Here is a tiny trained network, its code and every weight. The questions are about switching its units off for an input and a class, where a switched-off unit gives its printed mean instead of its output.

import numpy as np


def w(rows, s, z=0):
    codes = np.array(rows[::2]) - 128.0
    scale = np.full(codes.shape[1], s)
    scale[-1] = z or s
    return codes * scale


def norm(h):
    return h / np.sqrt((h * h).mean(-1, keepdims=True) + 1e-5)


def f(y):
    return y / 2 * (1 + np.tanh(0.7978845608 * (y + 0.044715 * y**3)))


def log_softmax(a):
    a = a - a.max(-1, keepdims=True)
    return a - np.log(np.exp(a).sum(-1, keepdims=True))


def net(x, mask):
    res = np.array(x, float).reshape(1, 4) / 4 @ E
    u = 0
    for l in range(2):
        y = f(norm(res) @ A[l][:, :-1].T + A[l][:, -1])
        res = res + np.where(mask[u : u + 4], y, B[l][:, -1]) @ B[l][:, :-1]
        u += 4
    return log_softmax(norm(res)[-1] @ U[:, :-1].T + U[:, -1])


A, B = {}, {}
E = w([
[93,121,164,61,2,70,214,137,96],'x0',
[155,146,140,63,75,209,47,122,170],'x1',
[160,72,69,180,83,144,135,104,128],'x2',
[182,116,120,109,151,141,175,141,171],'x3',
],0.0078)
A[0] = w([
[159,169,81,102,61,147,36,112,196,67],'0.n0',
[154,32,43,208,62,198,115,172,145,2],'0.n1',
[245,75,104,81,146,123,170,245,174,136],'0.n2',
[36,112,124,176,74,110,3,151,22,64],'0.n3',
],0.0066,0.004)
B[0] = w([
[52,53,170,173,93,155,157,184,52,247],'0.n0',
[184,152,187,162,155,90,86,82,122,219],'0.n1',
[74,132,108,158,105,75,68,185,179,242],'0.n2',
[126,131,80,163,134,86,156,169,249,251],'0.n3',
],0.011,0.0028)
A[1] = w([
[128,75,86,179,231,49,193,122,76,1],'1.n0',
[136,109,37,165,251,201,81,123,84,153],'1.n1',
[214,93,138,185,30,124,163,37,131,142],'1.n2',
[71,143,253,75,193,115,123,110,178,15],'1.n3',
],0.007,0.0035)
B[1] = w([
[98,83,196,119,120,249,53,165,130,223],'1.n0',
[135,166,77,54,55,88,214,108,95,253],'1.n1',
[183,188,160,99,227,121,146,88,118,195],'1.n2',
[193,166,173,199,221,93,85,30,102,164],'1.n3',
],0.012,0.0047)
U = w([
[125,157,91,57,114,108,191,101,104,253],'0',
[85,70,183,128,141,230,106,149,105,116],'1',
[181,168,166,165,214,87,77,63,135,59],'2',
[100,135,96,155,154,89,116,181,253,60],'3',
],0.015,0.0031)

Each question gives the input, the list of numbers given to net, and the class t.
The units are the neurons (one row each of A and B). Each row of codes is followed by its name. A weight is (code - 128) times the scale printed after its matrix; where a second scale follows, it is the last column's (A, B and U).
mask holds one flag per neuron, layer by layer. A switched-off neuron (its flag False) gives its mean, the last column of its row in B, instead of its output. The means were averaged over made-up inputs and are rounded, as every weight is.
A unit's drop is (log p(t) with every unit on - log p(t) with that unit switched off) / (log p(t) with every unit on - log p(t) with every unit switched off).
The circuit of an input: a set's keep is (log p(t) with only the set's units on - log p(t) with every unit switched off) / (log p(t) with every unit on - log p(t) with every unit switched off). Starting from all 8 units, units are removed one at a time, each time the one whose removal leaves the highest keep (on an exact tie, the one counted first), for as long as the keep stays at least 0.8.
circuit, biggest first: the units of the circuit, biggest drop first
top k neurons: the k neurons with the biggest drops, biggest first
top k neurons in layer l: the k neurons of layer l with the biggest drops, biggest first
input [3,3,-8,1], class 2: circuit, biggest first => (1.n3)
input [5,7,5,-1], class 1: top 2 neurons => (0.n0; 1.n1)
input [-3,6,8,-6], class 2: top 2 neurons => (0.n1; 1.n2)
input [-8,-7,0,1], class 0: top 2 neurons => (1.n1; 0.n0)
input [-3,-8,-8,-4], class 1: top 2 neurons in layer 0 => (0.n1; 0.n2)
input [-5,4,-3,5], class 0: top 2 neurons in layer 1 => (1.n1; 1.n0)
input [2,-5,-7,-2], class 2: top 2 neurons => (1.n3; 0.n0)
input [7,-1,8,-8], class 2: circuit, biggest first => (1.n2; 1.n1)
input [-5,2,-4,5], class 0: top 3 neurons => (1.n1; 0.n3; 0.n1)
input [3,6,-4,8], class 3: top 3 neurons => (0.n2; 1.n0; 1.n1)
input [7,-1,-8,-1], class 2: top 2 neurons => (1.n3; 1.n1)
input [4,-6,5,-1], class 1: top 3 neurons in layer 1 => (1.n0; 1.n1; 1.n3)
input [4,6,7,6], class 2: circuit, biggest first => (0.n1; 1.n2)
input [7,5,2,8], class 3: circuit, biggest first => (0.n2)
input [3,5,2,2], class 1: top 3 neurons => (0.n0; 1.n1; 0.n3)
input [-6,-8,8,-7], class 1: top 3 neurons => (1.n0; 1.n3; 0.n2)
input [5,-1,1,7], class 3: top 2 neurons => (0.n2; 1.n1)
input [-5,5,2,-4], class 0: top 3 neurons => (1.n1; 1.n0; 0.n2)
input [-3,-8,-7,8], class 1: top 2 neurons in layer 1 => (1.n0; 1.n2)
input [-6,5,3,-3], class 0: top neuron => (1.n1)
input [-4,-4,-1,-3], class 0: top 3 neurons => (1.n1; 0.n0; 0.n1)
input [7,-8,3,-6], class 1: circuit, biggest first => (1.n0; 1.n1)
input [3,0,6,6], class 2: top 2 neurons in layer 1 => (1.n2; 1.n1)
input [0,-4,5,5], class 2: top 3 neurons in layer 0 => (0.n1; 0.n3; 0.n0)
input [-1,-1,6,5], class 2: top 2 neurons in layer 0 => (0.n1; 0.n3)
